Below is a small trained network, with its code and all its weights. Each question gives an input and a class and asks what happens when units are switched off, that is, made to give their printed mean instead of their output.

import numpy as np


def w(rows, s, z=0):
    codes = np.array(rows[::2]) - 128.0
    scale = np.full(codes.shape[1], s)
    scale[-1] = z or s
    return codes * scale


def norm(h):
    return h / np.sqrt((h * h).mean(-1, keepdims=True) + 1e-5)


def f(y):
    return np.maximum(y, 0)


def log_softmax(a):
    a = a - a.max(-1, keepdims=True)
    return a - np.log(np.exp(a).sum(-1, keepdims=True))


def net(x, mask):
    res = np.array(x, float).reshape(1, 8) / 4 @ E
    u = 0
    for l in range(4):
        y = f(norm(res) @ A[l][:, :-1].T + A[l][:, -1])
        res = res + np.where(mask[u : u + 7], y, B[l][:, -1]) @ B[l][:, :-1]
        u += 7
    return log_softmax(norm(res)[-1] @ U[:, :-1].T + U[:, -1])


A, B = {}, {}
E = w([
[175,130,74,106,189,254,153],'x0',
[133,73,99,165,135,94,209],'x1',
[184,172,152,129,115,139,168],'x2',
[65,111,222,104,106,191,64],'x3',
[142,92,150,91,116,113,122],'x4',
[174,143,216,100,166,158,131],'x5',
[191,78,122,174,114,89,98],'x6',
[121,111,76,55,43,130,99],'x7',
],0.007)
A[0] = w([
[130,133,66,82,77,120,92,63],'0.n1',
[82,159,12,93,36,162,102,21],'0.n2',
[224,120,160,159,153,166,81,46],'0.n3',
[116,140,42,102,135,116,58,84],'0.n4',
[237,255,120,12,80,103,16,2],'0.n5',
[101,84,61,166,180,113,37,9],'0.n6',
[208,76,160,137,129,154,87,43],'0.n7',
],0.008,0.0065)
B[0] = w([
[107,127,119,146,92,159,134,193],'0.n1',
[120,112,111,210,58,191,152,230],'0.n2',
[182,120,148,170,105,152,104,181],'0.n3',
[109,138,103,144,111,138,107,199],'0.n4',
[134,224,117,6,37,104,137,252],'0.n5',
[104,122,93,103,196,76,54,160],'0.n6',
[204,125,154,157,116,144,86,164],'0.n7',
],0.016,0.0034)
A[1] = w([
[184,209,77,172,197,118,219,2],'1.n1',
[133,131,135,67,179,200,149,87],'1.n2',
[149,138,117,96,187,231,132,31],'1.n3',
[166,152,111,120,164,119,160,48],'1.n4',
[151,116,77,111,156,150,142,61],'1.n5',
[206,9,40,86,125,96,218,10],'1.n6',
[166,127,99,173,151,111,182,75],'1.n7',
],0.013,0.0036)
B[1] = w([
[156,70,112,104,130,74,230,253],'1.n1',
[116,114,133,112,141,173,136,209],'1.n2',
[108,118,153,121,136,190,123,228],'1.n3',
[118,116,110,143,108,116,134,170],'1.n4',
[134,101,142,124,92,113,120,169],'1.n5',
[112,254,107,161,155,140,72,240],'1.n6',
[148,156,118,122,125,116,146,211],'1.n7',
],0.021,0.005)
A[2] = w([
[86,120,108,23,105,88,99,77],'2.n1',
[50,73,29,122,124,107,118,104],'2.n2',
[111,154,109,117,173,106,83,5],'2.n3',
[28,104,247,124,131,42,104,38],'2.n4',
[129,170,159,69,164,86,132,56],'2.n5',
[91,58,53,91,203,51,81,69],'2.n6',
[146,120,83,119,152,59,209,41],'2.n7',
],0.014,0.0028)
B[2] = w([
[132,167,136,60,88,120,153,231],'2.n1',
[145,81,45,209,154,208,108,224],'2.n2',
[83,171,164,157,154,89,90,160],'2.n3',
[120,95,249,235,78,30,162,253],'2.n4',
[103,91,59,153,81,179,129,185],'2.n5',
[105,108,106,13,180,113,52,178],'2.n6',
[131,77,70,59,157,73,214,248],'2.n7',
],0.014,0.0056)
A[3] = w([
[250,108,164,152,176,141,107,79],'3.n1',
[99,90,188,110,187,193,129,2],'3.n2',
[172,166,92,81,135,161,126,84],'3.n3',
[79,140,138,98,168,142,98,138],'3.n4',
[93,105,164,104,146,159,147,35],'3.n5',
[158,96,136,148,206,136,90,34],'3.n6',
[118,150,156,95,117,148,91,59],'3.n7',
],0.018,0.0032)
B[3] = w([
[254,166,104,134,143,146,108,205],'3.n1',
[60,115,184,143,160,168,152,227],'3.n2',
[94,86,181,121,134,96,110,253],'3.n3',
[136,86,150,131,155,104,116,186],'3.n4',
[91,132,138,104,163,154,110,182],'3.n5',
[154,95,106,56,102,94,84,176],'3.n6',
[156,129,118,102,133,153,180,205],'3.n7',
],0.019,0.0056)
U = w([
[88,80,213,106,189,229,145,170],'0',
[119,81,223,207,92,53,127,115],'1',
[143,109,74,83,188,90,237,229],'2',
[105,51,99,120,177,94,16,4],'3',
[118,173,166,20,29,156,144,111],'4',
[92,95,46,208,62,202,107,136],'5',
[252,137,166,120,154,164,92,105],'6',
[102,240,96,162,172,95,74,61],'7',
],0.015,0.0022)

Each question gives the input, the list of numbers given to net, and the class t.
The units are the neurons (one row each of A and B). Each row of codes is followed by its name. A weight is (code - 128) times the scale printed after its matrix; where a second scale follows, it is the last column's (A, B and U).
mask holds one flag per neuron, layer by layer. A switched-off neuron (its flag False) gives its mean, the last column of its row in B, instead of its output. The means were averaged over made-up inputs and are rounded, as every weight is.
A unit's drop is (log p(t) with every unit on - log p(t) with that unit switched off) / (log p(t) with every unit on - log p(t) with every unit switched off).
The circuit of an input: a set's keep is (log p(t) with only the set's units on - log p(t) with every unit switched off) / (log p(t) with every unit on - log p(t) with every unit switched off). Starting from the 12 units with the biggest drops (on a tie, the unit counted first), units are removed one at a time, each time the one whose removal leaves the highest keep (on an exact tie, the one counted first), for as long as the keep stays at least 0.8.
circuit, biggest first: the units of the circuit, biggest drop first
most important unit: the unit with the biggest drop
k most important neurons: the k neurons with the biggest drops, biggest first
top k neurons in layer l: the k neurons of layer l with the biggest drops, biggest first
drop when u is switched off: that unit's drop, to one decimal
input [3,1,0,-6,6,7,1,3], class 6: circuit, biggest first : 0.n7; 3.n1
input [8,-4,-1,3,-4,-2,-1,7], class 5: circuit, biggest first : 0.n2
input [0,-1,-5,-6,-3,-6,2,-4], class 3: circuit, biggest first : 0.n6; 2.n6
input [-7,7,-5,-2,7,-2,4,-8], class 7: circuit, biggest first : 1.n6; 1.n1; 3.n3
input [8,0,-8,3,0,8,8,-8], class 6: 2 most important neurons : 3.n1; 0.n3
input [-3,-2,-4,-4,4,0,-1,0], class 3: 2 most important neurons : 2.n6; 1.n1
input [6,4,-3,8,-7,-4,6,-3], class 3: 2 most important neurons : 0.n6; 0.n5
input [7,2,4,0,-6,4,5,8], class 6: 4 most important neurons : 0.n3; 0.n7; 3.n1; 2.n1
input [-2,-4,5,1,8,-1,7,-1], class 6: 4 most important neurons : 0.n7; 0.n3; 3.n1; 2.n7
input [1,0,2,-2,-3,0,8,5], class 7: top 2 neurons in layer 1 : 1.n1; 1.n3
input [0,3,3,7,-4,-7,-2,-3], class 1: 2 most important neurons : 2.n4; 0.n2
input [-7,6,1,-7,-4,-8,-5,6], class 5: 2 most important neurons : 0.n2; 2.n2
input [3,-4,-1,-2,-1,1,4,-8], class 6: 4 most important neurons : 0.n3; 3.n1; 0.n7; 0.n5
input [1,7,5,3,-7,6,-1,-4], class 2: most important unit : 1.n1
input [-3,3,-3,4,6,-4,-8,0], class 1: 2 most important neurons : 2.n4; 1.n1
input [6,-3,8,8,1,1,-6,6], class 0: top 2 neurons in layer 1 : 1.n2; 1.n3
input [-3,3,3,2,-7,-4,4,2], class 5: top 2 neurons in layer 1 : 1.n1; 1.n6
input [-3,-8,-4,4,-7,-4,-8,1], class 5: top 2 neurons in layer 0 : 0.n2; 0.n5
input [5,7,-1,2,3,-4,-2,8], class 5: drop when 0.n2 is switched off : 0.2
input [3,7,4,4,1,-2,1,5], class 7: drop when 2.n2 is switched off : 0.1
